[[147 123 141 141 102 138 117]
 [131 138 109 127 131 121 118]
 [123 136 127 157 112 144 126]] value 109

[[130 115 104 145 116]
 [121 118 113 135 121]
 [129 120 107 144 107]] value 113

[[126 154 155 149 150]
 [127 154 106 155 150]
 [125 155 155 147 132]] value 106

[[124 140 125 145 122 126 108]
 [141 128 140 141 118 139 129]
 [131 144 146 155 117 138 108]] value 140

[[128 130 128 133 131 126]
 [121 139 133 132 127 156]
 [133 135 121 129 124 119]] value 133

[[133 126 130 119 123]
 [131 127 142 116 131]
 [123 133 107 151 130]] value 142

[[127 124 126 125 123 128 127]
 [129 102 125 108 103 125 120]
 [128 129 129 129 129 128 128]] value 125

[[120 121 120  98]
 [144 108 135 132]
 [143 142 118 140]] value 135
---
Input:
105  154  143  112  141
152  119  147  122  114
150  151  142  117  154
Output: 112

Input:
115  123  132  129  120  125
128  121  138  125  122  133
132  129  125  130  139  102
Output: 129

Input: 142  127  129  154  130  146  154
Output: 154

Input:
158  121  140  150  118  110
146  145  107  129  123  125
Output: 150

Input:
137  129  142  148
126  151  121  143
Output: 148

Input: 157  103  143  107
Output: 107

Input:
140  153  106  131
139  135  125  134
Output: 131

Input: 112  110  123  134  105
Output: 134
---
[ 99 128 143 148 138] value 138

[[135 128 135 119 130 123 146]
 [101 138 107 123 135 108 113]] value 130

[[125 130 132 112 156]
 [128 128 132 125 128]
 [124 114 136 128 126]] value 156

[[143 137 127 125]
 [135 129  99 149]
 [140 106 132 149]] value 135

[129 103 119 127 129] value 129

[138  99 153 112 113] value 113

[[114 127 123 122]
 [132 117 131 105]
 [127 119 124 130]] value 132

[[152 148 148 149]
 [144 156 146 135]
 [153 150 155 138]] value 144
---
Input:
[[112 132 115 131 116]
 [102 156 133 136 118]
 [155 135 127 135 131]]
Output: 115

Input: [152 147 113 131 126]
Output: 113

Input: [151 134 119 147 144]
Output: 119

Input: [117 126 154 119 135]
Output: 154

Input:
[[119 122 123 142 100]
 [124 116 147 128 151]]
Output: 123

Input: [103 154 151 114 148]
Output: 151
---
[[157 130 112 138 155 121]
 [114 127 126 109 117 150]] => 112

[108  98 118 136] => 108

[123 156 133 145 135] => 133

[144 154 156 119 123] => 123

[157 134 144 114 117 140 127] => 117

[[145 119 125 136 118 133 115]
 [151 132 134 135 124 137 122]] => 118

[124 100 149  98 103 150 125] => 100
---
108	109	112	152	122 out 112, 152
134	121	129	125	125	157	124 out 125, 157
150	131	136	142	143 out 136, 150
126	128	102	136	117 out 102, 136
105	111	126	119	119	136	122 out 119, 136
118	133	130	103	108 out 130, 133
113	119	124	104	137	130	134 out 104, 137
---
[[140 142 130 109 126 112 115]
 [134 134 148 122 124 120 154]
 [132 146 141 123 128 131 128]]: 126

[[128 127 139 124 129]
 [116 101 129 133 122]
 [124 122 122 120 114]]: 139

[[125 129 135 147 130 148 123]
 [122 129 150 127 127 122 127]
 [127 121 130 147 125 143 116]]: 130

[[108 122 138 129 126 138 121]
 [135 106 128 121 126 130 126]
 [108 121 137 130 123 136 121]]: 126

[[157 146 125 122 138 153]
 [132 133 115 129 126 124]
 [122 124 127 137 134 130]]: 122

[[123 136 143 104]
 [110 114 135 140]
 [145 132 154 103]]: 136
---
[[141 115 139 138 132 115]
 [117 128 120 121 128 150]
 [127 123 126 127 130  98]] ⇒ 141

[[106 117 125 143]
 [143 124 102 118]
 [140 120 101 118]] ⇒ 106

[[130 117 113 137 113 110 151]
 [126 134 137 123 137 140 116]
 [130 125 121 131 121 117 134]] ⇒ 130

[[106 123 146 109 119 149 150]
 [127 114 123 151 122 109 135]
 [127 144 112 112 141 109 132]] ⇒ 106

[[109 150 104 118 109 130]
 [122 106 134 121 129 125]
 [119 125 132 119 112 117]] ⇒ 109

[[121 132 126 134 121]
 [134 125 135 123 120]
 [ 99 127 131 139 124]] ⇒ 121

[[149 133 107 138 128 141 140]
 [130 131 120 131 131 132 128]
 [128 134 125 134 137 122 129]] ⇒ 149

[[154 140 113 139 121]
 [100 121 142 117 134]
 [106 110 143 118 137]] ⇒ 154

[[117 130 109 115]
 [135 133 134 154]
 [149  98 134 143]] ⇒ 117

[[158 142 119 151]
 [108 136 131 126]
 [109 102 143 119]] ⇒ 158
---
[[131, 129, 128, 127, 127, 125, 128],
 [115, 125, 126, 130, 131, 138, 126],
 [99, 121, 124, 133, 135, 152, 124]] >> 125

[[120, 138, 136, 138, 133, 103],
 [133, 124, 130, 119, 130, 133],
 [141, 136, 126, 125, 119, 130]] >> 133

[[146, 144, 134, 129, 127, 145, 114],
 [137, 134, 153, 126, 113, 109, 140],
 [119, 122, 140, 144, 123, 123, 104]] >> 145

[[133, 126, 118, 125, 123, 137, 130],
 [108, 141, 116, 123, 119, 111, 112],
 [133, 128, 106, 122, 122, 138, 131]] >> 137

[[127, 124, 120, 123, 135, 133, 122],
 [132, 103, 132, 141, 139, 117, 135],
 [131, 120, 118, 121, 138, 141, 120]] >> 133

[[129, 122, 129, 133, 128, 125],
 [128, 121, 128, 126, 128, 129],
 [125, 126, 125, 106, 125, 139]] >> 128

[[127, 158, 133, 111, 119, 130, 140],
 [127, 147, 110, 128, 143, 115, 128],
 [127, 110, 143, 127, 114, 109, 116]] >> 130

[[101, 124, 115, 108],
 [132, 130, 127, 155],
 [137, 136, 129, 124]] >> 115

[[123, 102, 117, 146, 121, 124, 129],
 [119, 108, 108, 130, 125, 129, 111],
 [143, 140, 126, 152, 114, 153, 137]] >> 124
---
[[107 115 128 129 135 123 119]
 [134 129 127 108 116 131 118]
 [149 150 126 129 126 137 156]] ==> 118

[[129 108 146 109]
 [125 101 137 119]] ==> 119

[[127 119 129 132]
 [105 142 127 125]
 [135 117 104 126]] ==> 125

[[119 142 142 140 147]
 [129 139 135 113 119]
 [143 104 114 115 113]] ==> 119

[[126 140 140 123 124 148  98]
 [126 138 138 125 125 145 114]] ==> 114

[[136 132 117 110 138]
 [120  99 126 118 106]] ==> 106
